Below is a small trained network, with its code and all its weights. Each question gives an input and a class and asks what happens when units are switched off, that is, made to give their printed mean instead of their output.

import numpy as np


def w(rows, s, z=0):
    codes = np.array(rows[::2]) - 128.0
    scale = np.full(codes.shape[1], s)
    scale[-1] = z or s
    return codes * scale


def f(y):
    return np.maximum(y, 0)


def log_softmax(a):
    a = a - a.max(-1, keepdims=True)
    return a - np.log(np.exp(a).sum(-1, keepdims=True))


def net(x, mask):
    res = np.array(x, float).reshape(1, 6) / 4 @ E
    y = f(res @ A[0][:, :-1].T + A[0][:, -1])
    res = res + np.where(mask, y, B[0][:, -1]) @ B[0][:, :-1]
    return log_softmax(res[-1] @ U[:, :-1].T + U[:, -1])


A, B = {}, {}
E = w([
[111,174,156,106,167,218],'x0',
[51,120,168,204,181,63],'x1',
[2,72,57,81,94,126],'x2',
[99,103,12,90,138,85],'x3',
[175,115,72,125,102,152],'x4',
[128,174,203,80,78,115],'x5',
],0.0093)
A[0] = w([
[89,196,111,74,78,32,181],'neuron 1',
[51,109,103,109,210,142,253],'neuron 2',
[112,63,69,134,132,93,142],'neuron 3',
[120,117,136,79,55,81,20],'neuron 4',
[151,145,80,47,127,171,126],'neuron 5',
[100,126,87,131,57,52,228],'neuron 6',
[71,124,70,136,119,47,190],'neuron 7',
[46,90,115,211,158,153,150],'neuron 8',
[173,21,230,144,164,166,237],'neuron 9',
[139,183,182,142,232,140,151],'neuron 10',
[180,106,97,128,93,100,131],'neuron 11',
[217,134,48,84,149,92,118],'neuron 12',
[157,243,92,119,65,138,55],'neuron 13',
[209,51,64,73,131,60,105],'neuron 14',
[121,128,89,164,254,133,110],'neuron 15',
],0.0081,0.0027)
B[0] = w([
[167,84,197,83,125,51,218],'neuron 1',
[71,135,202,172,202,93,238],'neuron 2',
[108,101,115,190,121,61,221],'neuron 3',
[158,121,144,108,111,146,174],'neuron 4',
[166,131,48,93,188,129,212],'neuron 5',
[86,53,102,118,161,41,234],'neuron 6',
[114,76,245,134,158,8,244],'neuron 7',
[88,102,129,131,228,147,223],'neuron 8',
[181,193,161,189,62,194,247],'neuron 9',
[191,184,218,194,187,184,254],'neuron 10',
[151,72,58,100,108,110,176],'neuron 11',
[184,116,101,143,154,152,209],'neuron 12',
[133,165,63,65,106,158,181],'neuron 13',
[138,135,25,176,99,76,221],'neuron 14',
[128,87,3,121,181,179,209],'neuron 15',
],0.0062,0.007)
U = w([
[71,116,142,76,192,97,53],'0',
[185,157,79,54,179,158,255],'1',
[144,205,155,143,144,190,228],'2',
[156,104,50,173,124,144,2],'3',
[104,128,134,98,83,89,10],'4',
[134,136,81,146,254,196,117],'5',
[115,60,160,108,95,113,55],'6',
],0.0096,0.0027)

Each question gives the input, the list of numbers given to net, and the class t.
The units are the neurons (one row each of A and B). Each row of codes is followed by its name. A weight is (code - 128) times the scale printed after its matrix; where a second scale follows, it is the last column's (A, B and U).
mask holds one flag per neuron, in row order. A switched-off neuron (its flag False) gives its mean, the last column of its row in B, instead of its output. The means were averaged over made-up inputs and are rounded, as every weight is.
A unit's drop is (log p(t) with every unit on - log p(t) with that unit switched off) / (log p(t) with every unit on - log p(t) with every unit switched off).
The circuit of an input: a set's keep is (log p(t) with only the set's units on - log p(t) with every unit switched off) / (log p(t) with every unit on - log p(t) with every unit switched off). Starting from the 12 units with the biggest drops (on a tie, the unit counted first), units are removed one at a time, each time the one whose removal leaves the highest keep (on an exact tie, the one counted first), for as long as the keep stays at least 0.8.
circuit, biggest first: the units of the circuit, biggest drop first
most important unit: the unit with the biggest drop
top k neurons: the k neurons with the biggest drops, biggest first
drop of u: that unit's drop, to one decimal
input [0,4,5,4,5,-8], class 0: most important unit => neuron 7
input [4,-6,8,3,-7,-8], class 0: circuit, biggest first => neuron 7; neuron 2
input [-5,0,2,-8,-3,-6], class 2: top 2 neurons => neuron 9; neuron 6
input [-4,6,5,2,8,-4], class 0: circuit, biggest first => neuron 7; neuron 8
input [4,-4,4,6,-3,-4], class 0: circuit, biggest first => neuron 7; neuron 2
input [-2,1,-7,0,-3,-4], class 2: circuit, biggest first => neuron 9; neuron 6; neuron 10
input [-4,-6,3,6,-8,-8], class 0: top 3 neurons => neuron 7; neuron 2; neuron 9
input [-7,2,-3,-7,0,-5], class 2: top 2 neurons => neuron 9; neuron 6
input [-2,4,-1,-8,-7,0], class 2: drop of neuron 9 => 0.1
input [-3,6,7,7,8,-6], class 0: drop of neuron 7 => 0.4
input [-5,7,-3,-5,2,3], class 2: drop of neuron 15 => 0.0
input [2,-4,3,-7,-8,-4], class 2: drop of neuron 15 => 0.1
